[ 198 -120 -225 -187   37  -60   78  -17  -86  147  -95  -46 -160  238
  -25 -121   -3  173 -113   74  -50 -128  -90   43   79   35   42  145
   87 -234 -268  127  271 -202    9 -264  -30  192    1   54   82 -169
   64   91  -47]  (49)
[  26   -2 -246  128  -86    5  -46   62    3  262  103  214  450  -16
  -50 -158  309 -413   88 -108 -151  183  214   62   -7  -92  -22 -260
 -345  184  158 -329 -266   91   14  112   37 -367 -133 -134 -334  239
 -165  148  186]  (25)
[  32  -27  118  282    5  -99 -100  238  305  339  178  182 -345  104
  327 -229  347  366   35 -201   74 -285   98  119  -61  138   35 -289
  164  -94  167  -87  -64  454  -66 -357  391   92  839 -122  377  128
    2   51 -274]  (40)
[ -80   72   86   70   50  155   39  148  -12  129  -21  -31  -11  199
  133 -181  119   28 -108  -94  -70  103  -97 -213  -80 -176  142  -90
  -33   68   33 -203 -172  -78   90  -28   40   19   -9  -94  -99  -19
   30  182 -148]  (40)
[-343  126  151   77  -15  -66  -39  241  260  144  -31 -172   37  245
  -39 -143  -75   86  -10 -123   72  218  103 -118 -235 -334  -31  -72
  -59   48  264 -185 -334 -278  153  -79  -17  -90 -143   17  -53 -189
   -4   34  -22]  (51)
[-222 -354 -221 -153 -129 -398  222   -4  141  434 -182  157  -79 -229
   -6  -18 -255    4  196   80  -62 -481   24  123  162  174 -305 -147
  -97 -171  -76  -24  225 -304  200 -291  341 -186  -46    7  336 -215
 -353  -96   -4]  (24)
[ 329  176  114  403  -69   83  161  168  189  396    9  162 -153  -73
  212 -258   40   51   94  -55  -27  -96   11  -79  149   41  -65 -151
  156  -57   90  127 -226  -70  -86 -337  163  105  422 -105 -127  231
  278 -268 -215]  (51)
[ 107  166  216   61   45  348  176  -36  -87 -102  -71   40    1  139
  171  -72   26   51  -27  -32  -67  250  -44 -341   46  -69  231  120
   14  233  -85  157 -329 -343   36   -5   33  225 -248 -140 -313   14
  279   27 -185]  (42)
[ -66  224  161  -63   -1  311   36   22   57  -78   93  100  -20  237
  191   25  309  -48 -115 -180 -266  112  -37 -266  -98   65  171   41
 -142  257   64 -199 -198  279 -106   -4  276 -220    9 -261  -12   17
   91  159 -228]  (24)
[ 429    2 -137  240 -170   -8   35  126  -37  365  -75  112  348 -237
 -157 -187  -16  -53  176   21 -207  -54   32   59  153  -55  188 -203
 -121   13   75  186 -327 -300  -78 -249 -138   98   41   94   60  194
   87 -142   90]  (49)
[-313 -195  -75 -236  128    2  205 -204 -248  154   30 -137 -265  361
  276  231  128  -93 -165  124 -122  -12 -138 -307  -92  161 -141  166
 -264  199 -376  -10  216  334 -188  188  203 -133 -484 -139 -220  -55
 -141  -21 -153]  (36)
[ 311  225   99   -2   90  320  194   73 -190   59   28  -72  -57  219
  106 -100  296  211 -152   81 -266   32   73 -300  108  -36  156  156
    8  -53 -109  386  -47   16 -248 -259   68  391  -41   37 -181  -31
  224  -65  -73]  (27)
[ -73  -53   71  198  -82  -57 -105  205  163  101   54  145  215  -33
  -71 -226  236  200  147 -188   -7   -4  370   98  -69 -100  127 -213
  -58   82  288 -116 -316 -138  203 -157  129  107  208  -30  135  -40
 -129  246   48]  (49)
[ 146    1  -50  121  -29  -98  -90  239  220  406  -14   85   84   -1
   76 -266   72   60   92  -97    1  -60  -29  134   65  -72  106 -321
   -7 -104   61   45 -180  -66  -38 -315    5   46  255   42  201   78
    1    2   45]  (49)
[ 123  262  124  -34 -104   34 -121  299  311   48  -93   22  164   24
  -19 -242   31  321  154 -186 -110   -4   62   94   49 -181  337 -225
   73 -198  255  220 -444 -342   17 -502   76  182  373  167  471 -203
  105  127    9]  (23)
[ 297   20  101  -60  115  218  134   71   66  203  104  145 -127  180
    0 -120  347  244  104  185   81 -199  276   26   21  139  -76  187
  247   54  -14  428  222 -146 -200 -259   75  281  162   14 -169  -25
  360 -158   97]  (27)
[-102   -7   31  158  -10   62  321   78 -179  361   25   22   32  -71
  144   -8   50  -63  140  149  -55 -116   99 -241   36  -83 -120  -56
 -113   81   78    2 -180 -111  -33   60  192   43  -66    4 -341   64
 -101 -189  -64]  (27)
[ 259   25   43    3  -12   81  160   17   23  191   93  137 -273   96
  174    4  196  282  179   71   35 -310  119   70  104  278    6  137
  225  -80  -80  305   92   67 -211 -269  255  247  484   -7   76   -4
  206 -120 -154]  (49)
[ -12 -135  -85 -463  177   46   15  -43  -45 -108   -2   -5  -60  380
 -215  -15   32  331 -220  117   63   35  -12  -35 -219 -148  190  360
   50   70  -77   76  250 -371   93  -64  -74  143 -328   35  127 -344
   89   93   73]  (48)
[-146 -126 -110  -78  -61  -51 -119    3    3  -40  -63  -69  153  225
  -66  -70  144   21   47 -102  -52  124  174   53  -70  -33  116  -46
 -141   51  -53  -81 -123 -171  131  -43  -37    8 -204   -5   20 -139
  -79  367   52]  (40)
[  96  291   64  263    4  142    8  233   73  227   70  -54   13  237
  225 -256  215  -47    8 -173   -9  227   61  -87   41 -165   55 -148
   18  -94   63  -94 -331   91  -71 -111   16   97  264  -50 -335  109
  109  112  -92]  (36)
[-324  -23  -27   70  -67  -95   25  104   28  175  -62 -159  138  187
   41  -80   28 -131  188  -74   62  161  225  -10  -28 -123 -137 -101
 -136    4    1 -131 -233 -219  132   58  -20  -34 -210   27 -318 -131
 -149  226   80]  (36)
[ 160 -205 -342  156  -56 -129    4  -73 -166  358 -125  -68  304   42
 -104 -122 -153 -396  -48   55  -73  304 -136  -45   46 -145   27 -130
 -324  146 -240  -72 -178 -283   21  105 -364 -113 -639  -28 -388  246
  -14  -60  128]  (49)
[ 237   86   -3   20   14  109  -90   59  153   11   30  176  118  110
  -31 -182  111  118  -95 -106  -56  190  -11  -27  -76 -132  301  -50
  -35  141  124   36 -279 -179   10 -187   -4   22    0  -88   99   81
  206   -3  -39]  (25)
[-313 -110  -67  -76  -11 -103 -101  127  118  208  -89 -175 -188  385
   80 -141   52    2  -46 -116   21  -73 -146   24 -195  -50  -77  -97
   27  -76  -69 -366  121    1  136  -59    3 -229  115  -51  109 -188
  -38  354 -145]  (36)
[  14   30   -4  180   22   43   47   58  113  225  144  234   96   31
  120 -128  224 -118  -47 -102  -45  141  138 -101  -46  -51  -11 -135
 -181  228  147 -179 -229  140   -5    5  195 -161  -48 -219 -223  214
  -34  -80  -34]  (51)
[ -98 -187 -130 -196   11  -21  -30 -146   48  239  -54    9 -154  254
  211  102   46 -203  -21   30  -85  -53 -339  -53 -104  212    6  -82
 -164  225 -280  -46   95  188 -196   17   62 -382 -210 -148  110   99
   98   -9 -137]  (23)
[-181 -172 -173  103 -118 -134   90  -53 -184  362  -65 -186  103   72
   58  116  -47 -281  106   83 -152   22  -72 -129  -49   20  -93 -120
 -337  151 -146  -83 -174   56 -126  139  -55 -217 -378   12 -189  115
 -140  -64  -34]  (40)
[ 378  -59 -270  -84    0  -85   34   68  -30  278   26  177  -20   11
   63 -181  183  173  -56  -13 -169 -233  -33  143  199   94  154 -101
  -13 -276 -128  145  124  111 -116 -391  161  171  340   42  288   21
  -79   30  -11]  (49)
[ -44  213  209  296  -61  225   40  102  -85   74  -56 -275  -41  272
  187  -60   74  -28  -46 -117 -170  268  -78 -352  -78 -115  148  -31
  -90  146  -43  -29 -429   12  -94    8  -85   98 -120  -68 -264   78
  209   91 -263]  (40)
[ 184  150 -108 -156  -43   -7  -69   60  178 -204   85  173 -116  236
   20 -141  213  408  -20 -194    2  -35  221  198   23   18  238  121
  173 -287  125    4  -75  -51   87 -379  289  190  558  -13  312 -220
   53  265 -137]  (51)
[  77  135  -83  115   55    8   16  198   61  315   15  -81   23  258
   76 -257   39  -70  -46  -55   97  206  -27  -15   -6 -247  -12  -75
   22 -128   -5 -110 -140 -135    4  -81 -132   51   37   14 -330   32
   75   29   25]  (36)
[-286  137  106  -64   29   16  109   66  -42   13  -43 -364 -283  475
  190   48  -35  184  -12  -30   71  137   20 -184  -88  -94  -42  202
   60 -141 -145   41 -104  -78  -31  -37   35  198  -59   65 -202 -290
   48  127 -190]  (48)
[-137  -61 -220 -438   22  -25  -48   39  131  -22  -16  151  129  221
 -208  -77   19   -4 -114  -62  -35   -7  -58   97 -174 -146  116  103
  -69    9  110 -386  140 -281  229  -43   72 -330 -117  -76  211 -283
 -111  265   66]  (24)
[ 202 -138 -138 -164   76  158  -28  -68  -11  147  120  322  129  105
  -39  -76  415  -85 -117   28 -201  -83    9  -14  -99  129  108  -22
 -167  317  -13  -56  156  189 -128  -29  124 -254  -98 -200   45  158
   83   42   65]  (23)
[ 259 -106 -233 -118   68    4  188 -127 -101  171  -11  182  -67   61
    5  -64   -8  -22 -295   68 -208  -10 -159 -168   76   23   41  130
 -152   38 -190    6  173  -41  -21 -146  121  -42 -297 -164  -34   66
    7 -179  -99]  (24)
[  20  -11 -189   58  -38   96    5  -53 -203   52  -44 -100  111  245
   69  -62  113 -207  -95  -41 -146  241  -86 -154  -44 -103  145  -34
 -201   80 -131 -201 -192  -27    8  106  -96  -86 -248  -78 -290  105
   28  216 -104]  (27)
[  48  146 -150  -97  -40   -7 -159  164   84 -186   19   71  206  203
 -153 -259  158  255 -188 -254 -146  196  118   51 -115 -334  377  -46
  -76 -176  274 -287 -291 -181  253 -228   79   44  206   12  267 -207
 -113  397  -41]  (25)
[ -82 -115  -99 -460  193  117  248 -136 -225  -46  -85  -94 -417  462
  111   13  101  236 -333  146 -137 -183 -183 -257  -36   72  -52  380
   83 -133 -372   45  544  -59   25 -122  193  113 -201  -67  -10 -369
   36  167 -198]  (42)
[ 286 -119  -67  212 -133 -121  140   71   60  310  -61  249  -64 -245
  122 -188   11  215  240  -31  -43 -346  121  138  269  192   36 -181
  112 -177  -23  209  -95 -185   60 -394  260  264  472    3  228   61
  -23  -43 -127]  (48)
[ 410 -285 -194   79  -66   26  -81 -122   43  181   -8  329  331 -109
 -211 -128  156 -134  197   82   33   34  203  213   49  164  119  -59
  -75  348  -69  215  -60 -372   -4  -65 -188    2 -267  -95 -119  272
  244  -46  227]  (40)
[ 287  187   -4  146   45  227  169  -14  -70  -60  208  329  -55   65
  194 -137  380  128 -233 -162 -218   97  187 -211   99   32  163   96
  -75   54   85 -112 -151  292  -10 -127  410  132  231 -287 -180  156
    0   26 -239]  (24)
[ -70  134  214   33   43   48   -3  226  296  267   14  -31 -361  277
  344 -179  238  256   64 -121   17 -206   -6  -12    8  118  -67 -154
  204 -157  -15  134   19  199 -140 -388  278   87  522  -32  201 -104
  151   77 -196]  (42)
[  81  159  173  455  -42  -27   63  256  199  481   25  -72  -52   45
  237 -221   23    4  208  -72  129  101  129  -39   90  -76 -114 -237
   60  -31   60  180 -389  -55 -127 -201  -16  200  206   19 -299  189
  156 -214  -49]  (48)
[-189   96  107 -151  208  157  432  -65 -264   68  -27 -208 -375  371
  313   48   38  148 -261  153  -96   66  -22 -508   67  -68 -179  316
  -37  -83 -300  210  148  -17  -77  -28  251  293 -398  -49 -467 -236
  -18 -122 -205]  (23)
[-168  -10  138 -114   16   87  164  -70   68   50   44  132  -55   57
  132  140   47   44   10    6 -101   -5   29 -228  -71   91   33   86
 -165  307   25   48 -149    0  -63   -1  300 -119 -259 -167   27  -38
   -8 -154 -128]  (24)
[  92   53 -198 -240  -54  -59  140  -75   27 -121 -151   69   42   85
   22  -72 -168   78   15  -69  -41  120   73   30  255  -24  112  130
  -18 -263 -176  134  -96 -484  186 -270  134  195 -174    9  -13 -260
  -66  145  -18]  (24)
[ -71  -23 -149  -84  -63 -171  -58   47  157  165  -44  -71  -79  230
   53  -60    9   57   38  -67  -11  -12    6  104  -34    2  -19  -70
  -45 -147  -42    1  -55  -34  -31 -225   74  -90   80   39  151 -111
  -13   73  -45]  (25)
[ -30  189  -67 -171   65   91  205   10 -149   13   45 -115 -150  321
  100   39   20  130 -188   40 -107   96  -77 -243  -65 -169   75  239
  -53 -122  -24  -37  -67   -3  -80  -43  151   57  -47   13 -148 -170
    3  -50 -174]  (25)
[ 545   92 -311   37   33   68 -161  105   36   72   20  158  427  157
 -288 -408  173  -57 -132  -79   -7  399  161  182   57 -306  268  -23
  -43  -66   45   40 -175 -415   83 -194 -355  161 -149   27 -274  114
  200  136  294]  (42)
[ 242   51 -207  274 -157  -70 -291  227  304  297   91  306  415  -63
  -58 -368  308 -204  186 -274  -31  116  179  337   -7  -94  164 -473
 -120   35  309 -295 -404   32   58 -180  -19 -279  425  -84   67  297
    4  230  140]  (23)
[-253  155  305  113  -68  141   74  107   34  -40  -10 -103 -151  168
  250   14  164  254   58 -159 -179  -27   79 -276  -91   12  135  -51
  -43   96  112    8 -364  103  -16 -122  315   98  193  -64  139 -135
    9  161 -312]  (42)
[-517 -211 -144   41 -187 -333  -58   -4  113  221  -75  -70  114   25
   71   92 -137 -188  192 -120  -29   25    9   28 -163  -42  -71 -285
 -347  130  101 -359 -351  -17  143  105  161 -429 -182  -39  143  -35
 -343  125  -82]  (25)
[ 293 -304 -337 -263  109  -78 -155  -89   65   65  100  337  163  154
 -215 -157  221   92  -91   33  127   34  118  295  -74   26  194   74
  -27  129  -76    0  228 -190   79  -89  -84    8 -136  -83  100   37
   45  118  228]  (49)
[   8  -46   14    1  -28  -18   86  -34   86  108  -11  176 -147    4
  252  -15    5  141   73  -59  -17  -99  -84  -53   42  104  139 -101
  -15   52  -23   58 -194  -24   -1 -164  303   14  186 -103  195   36
   13  -41 -231]  (23)
[ 225  -29 -130  300  -45 -128  -50  213   32  358   16  -86  222   57
 -259 -282   78  107  -16   53  -15  113  263   47  -90 -302    5 -107
  -71  -55  204  111 -215 -279    3 -220 -245  189  -76  156 -149   90
   83 -149  173]  (27)
